Below are the code and all the weights of a small trained network. Each question names an input and a class and asks about switching units off, where a switched-off unit gives its printed mean instead of its output.

import numpy as np


def w(rows, s, z=0):
    codes = np.array(rows[::2]) - 128.0
    scale = np.full(codes.shape[1], s)
    scale[-1] = z or s
    return codes * scale


def f(y):
    return y / 2 * (1 + np.tanh(0.7978845608 * (y + 0.044715 * y**3)))


def log_softmax(a):
    a = a - a.max(-1, keepdims=True)
    return a - np.log(np.exp(a).sum(-1, keepdims=True))


def net(x, mask):
    res = np.array(x, float).reshape(1, 4) / 4 @ E
    y = f(res @ A[0][:, :-1].T + A[0][:, -1])
    res = res + np.where(mask, y, B[0][:, -1]) @ B[0][:, :-1]
    return log_softmax(res[-1] @ U[:, :-1].T + U[:, -1])


A, B = {}, {}
E = w([
[139,90,120,191,202,102,200],'x0',
[43,114,80,197,117,65,91],'x1',
[71,86,205,171,120,191,121],'x2',
[199,1,54,176,93,195,96],'x3',
],0.009)
A[0] = w([
[148,204,107,50,97,90,107,130],'N0',
[43,178,242,115,143,142,155,90],'N1',
[156,104,140,164,188,125,192,156],'N2',
[146,209,92,45,113,66,101,146],'N3',
[53,41,100,221,100,121,78,142],'N4',
[135,113,152,152,176,123,162,176],'N5',
[48,162,113,135,60,90,38,129],'N6',
[47,50,100,208,100,120,96,134],'N7',
[49,211,117,102,92,72,70,137],'N8',
[171,33,78,161,55,218,58,121],'N9',
[102,134,67,166,141,57,140,59],'N10',
[122,125,105,162,178,87,156,65],'N11',
[162,127,195,38,85,251,113,130],'N12',
[109,131,108,153,162,108,136,3],'N13',
[59,201,116,120,85,88,71,102],'N14',
[154,86,127,141,110,184,121,30],'N15',
[131,92,150,148,82,191,113,97],'N16',
[166,67,105,159,64,200,86,93],'N17',
[54,209,112,110,88,77,84,139],'N18',
[181,86,94,167,208,107,198,112],'N19',
[159,129,197,48,96,254,107,132],'N20',
[177,90,76,130,110,126,109,158],'N21',
[79,168,201,132,170,118,144,79],'N22',
[158,113,149,148,173,121,164,100],'N23',
[145,202,96,53,102,65,101,168],'N24',
[40,133,163,176,118,110,116,180],'N25',
[162,107,101,167,196,115,172,87],'N26',
],0.0095,0.0038)
B[0] = w([
[188,123,126,65,51,153,163,189],'N0',
[1,190,87,175,217,45,42,216],'N1',
[84,153,124,173,170,109,73,175],'N2',
[207,159,121,58,41,137,137,202],'N3',
[140,7,183,219,152,243,198,220],'N4',
[75,115,113,137,162,104,82,159],'N5',
[42,194,123,96,185,57,108,194],'N6',
[117,28,175,208,168,238,166,209],'N7',
[74,195,156,67,142,66,142,211],'N8',
[221,109,24,238,50,164,8,244],'N9',
[113,131,172,76,143,168,144,175],'N10',
[84,141,151,110,155,141,118,156],'N11',
[140,96,224,60,115,207,249,217],'N12',
[99,141,152,114,153,147,131,131],'N13',
[81,189,133,77,139,61,130,189],'N14',
[171,178,112,69,90,134,113,154],'N15',
[200,129,116,126,60,165,153,164],'N16',
[208,101,26,138,41,146,51,202],'N17',
[92,213,162,71,140,85,129,204],'N18',
[55,131,132,202,187,99,84,193],'N19',
[142,86,206,56,103,186,236,215],'N20',
[122,133,80,131,124,92,73,182],'N21',
[88,156,71,150,153,72,56,182],'N22',
[95,155,119,151,168,116,82,146],'N23',
[186,157,129,74,48,128,121,201],'N24',
[18,105,128,173,225,103,102,192],'N25',
[85,125,135,164,167,114,104,168],'N26',
],0.0082,0.011)
U = w([
[86,74,174,174,190,172,155,133],'0',
[92,166,65,161,164,54,46,140],'1',
[123,156,172,62,110,111,176,136],'2',
[109,149,103,224,40,90,253,6],'3',
[237,95,83,134,36,185,121,135],'4',
],0.012,0.014)

Each question gives the input, the list of numbers given to net, and the class t.
The units are the neurons (one row each of A and B). Each row of codes is followed by its name. A weight is (code - 128) times the scale printed after its matrix; where a second scale follows, it is the last column's (A, B and U).
mask holds one flag per neuron, in row order. A switched-off neuron (its flag False) gives its mean, the last column of its row in B, instead of its output. The means were averaged over made-up inputs and are rounded, as every weight is.
A unit's drop is (log p(t) with every unit on - log p(t) with that unit switched off) / (log p(t) with every unit on - log p(t) with every unit switched off).
The circuit of an input: a set's keep is (log p(t) with only the set's units on - log p(t) with every unit switched off) / (log p(t) with every unit on - log p(t) with every unit switched off). Starting from the 12 units with the biggest drops (on a tie, the unit counted first), units are removed one at a time, each time the one whose removal leaves the highest keep (on an exact tie, the one counted first), for as long as the keep stays at least 0.8.
units of the circuit, in order: the units of the circuit, biggest drop first
top k neurons: the k neurons with the biggest drops, biggest first
drop of u: that unit's drop, to one decimal
input [7,-7,-8,-6], class 1: units of the circuit, in order	N12
input [-3,7,-2,0], class 2: top 2 neurons	N1, N9
input [5,4,-7,-4], class 2: top 2 neurons	N1, N9
input [6,6,-4,8], class 0: top 3 neurons	N19, N7, N4
input [2,7,5,6], class 4: top 2 neurons	N9, N17
input [4,-1,2,-2], class 1: top 2 neurons	N4, N12
input [4,-8,4,-8], class 1: top 3 neurons	N1, N22, N4
input [1,2,6,2], class 4: top 3 neurons	N1, N9, N19
input [-7,1,4,-8], class 1: top 2 neurons	N1, N22
input [-3,7,7,5], class 4: top 2 neurons	N9, N17
input [-8,-3,-5,0], class 2: top 2 neurons	N9, N17
input [5,-6,-8,7], class 1: drop of N19	0.2
input [-2,-6,-6,-1], class 4: drop of N1	0.2
input [-2,-4,-6,-1], class 4: drop of N3	0.1
input [-6,4,-5,1], class 2: drop of N1	0.2
input [4,1,3,-3], class 1: top neuron	N12
